Each row has a hidden trait or not; one of two labels after the row says which. A new part has a new trait and new labels.
In the rows, 128 means zero.
[121 144 118 128 121 136 128 131 115 129 127 130 110 129 148 138 126 153
 141 114 130 129 123 135 132 128 255 125 129 127 120 123 119 123 143 140
 126 128 127 117 130 143 204 137 147 145  89 136 135  91 118 127 145 117
 129 137 120 133 143 139 128 122 135 132 131 133 119 105 120 144 121 114
 139 121 124 125 111 148 120 122 103 136 141 110 119 104 129 126 135 143
 144 139 119 159] : R
[128 130 125 119 127 134 132 129 127 127 128 131 121 126 138 129 128 145
 132 103 118 131 122 131 127 132 241 127 125 125  96 114 136 130 138 135
 133 137 126 132 122 140 168 124 135 117 110 129 133 115 120 134 123 166
 130 132 126 125 129 132 129 130 131 128 134 121 126 111 128 136 125 118
 129 116 133 126 120 132 121 126 123 140 144 120 130 121 133 127 134 133
 135 137 114 190] : R
[124 133 128 117 135 134 119 114 148 129 127 125 133 134 132 128 124 124
 156 115 130 129 125 123 131 128 100 129 137 130 118 127 123 129 131 128
 124 136 127 133 130 133 107 119 128 139 137 117 134 125 114 142 126  95
 125 102 131 147 129 116 127 135 119 125 147 116 135 122 122 131 130 139
 120 125 128 115 123 106 119 132 136 120 127 131 152 120 140 127 119 143
 131 122 125 127] : R
[132 124 132 118 126 128 121 129 128 119 130 122 122 128 120 128 135 130
 130 127 124 122 133 130 128 133 145 117 130 120 127 113 129 122 138 130
 133 140 127 133 136 136 129 139 130 135 137 138 128 122 116 115 126 107
 133 123 132 123 136 126 125 117 130 129 128 139 136 137 141 134 121 141
 128 126 124 119 132 128 122 133 129 133 125 124 142 120 132 133 128 123
 127 134 116 133] : X
[134 118 123 121 133 132 127 136 119 121 132 125 120 123 134 126 127 151
 127 109 116 133 123 129 130 129 255 130 122 128 100 122 136 121 139 146
 137 141 125 125 121 127 189 135 140 119  97 132 129 113 129 123 134 157
 142 127 125 112 118 130 125 131 137 130 123 113 131 108 120 132 130 118
 130 115 125 124 121 153 120 128 113 137 158 115 100 130 129 131 143 125
 139 152 103 130] : R
[124 133 126 124 127 133 113 113 138 128 127 130 128 134 131 130 121 126
 161 127 132 126 126 130 133 123 133 125 135 132 125 134 115 126 131 131
 123 133 128 125 131 128 125 124 139 154 128 118 138 109 105 142 140  78
 127 103 128 144 126 123 126 138 122 128 144 120 131 118 116 130 126 136
 128 128 122 120 119 122 113 131 125 113 125 130 135 118 136 127 119 139
 127 128 133 144] : R
[134 118 132 108 133 127 135 130 123 126 132 120 131 123 130 118 121 143
 117 112 116 132 127 135 124 132 255 127 122 128 102 133 136 129 127 124
 136 140 125 129 129 121 177 133 140 113 112 136 121 116 142 130 126 166
 139 117 140 114 124 123 126 137 125 128 132 131 135 109 126 127 131 118
 132 108 128 125 130 144 111 133 116 144 142 118 105 124 128 123 133 139
 119 141 114 141] : R
[123 115 128 122 134 127 118 116 149 124 127 124 131 131 126 130 122 123
 151 123 133 133 125 121 131 130 116 128 136 134 124 126 122 125 127 135
 133 145 128 135 130 130 123 119 130 147 145 114 132 131 116 146 135  59
 133 101 134 136 131 118 123 130 121 128 143 118 136 121 128 129 137 138
 120 124 126 119 122 114 122 133 142 120 126 133 143 128 136 130 118 135
 133 122 122 162] : R
[123 109 131 114 127 121 134 125 131 128 128 123 125 125 135 125 123 138
 117 108 124 134 124 130 121 136 225 126 126 127 109 119 137 137 131 122
 138 148 127 132 129 139 167 122 133 120 128 129 127 126 126 141 124 155
 132 122 139 120 138 127 125 127 125 130 136 137 132 115 138 134 131 120
 128 108 139 129 127 126 120 126 135 147 131 124 138 122 130 124 127 137
 123 123 117 140] : R
[125 133 131 116 115 142 129 140 140 121 129 120 139 129 121 132 143 132
 126 122 129 115 134 128 128 138 102 102 131 116 132 113 137 114 132 123
 131 138 125 129 136 133 111 146 130 133 146 145 133 125 125 113 123  81
 127 123 128 129 147 110 129 110 126 129 131 137 133 135 132 142 134 142
 129 125 126 121 137 118 125 123 131 143 123 114 150 115 133 131 121 128
 125 126 112 110] : X
[122 118 127 113 133 126 133 128 122 128 128 119 122 127 135 127 122 144
 115 109 124 136 124 127 127 134 255 128 127 128 117 119 128 130 133 129
 135 146 127 130 130 135 185 132 141 129 116 131 130 115 123 135 134 120
 131 124 132 124 142 128 124 122 129 131 134 137 130 109 133 135 133 118
 131 113 133 126 125 137 118 122 124 146 138 118 126 116 129 124 131 142
 129 128 111  93] : R
[128 111 139 113 125 118 122 123 133 121 129 118 125 129 117 123 131 124
 123 132 127 127 134 128 125 135 136 116 130 123 136 114 130 131 130 117
 138 146 128 136 140 136 126 133 124 136 146 136 127 130 122 123 124 113
 129 114 141 121 137 126 123 116 125 130 131 150 136 138 150 131 129 140
 128 123 129 122 139 118 119 125 144 136 115 130 157 122 131 128 120 128
 120 121 119  84] : X
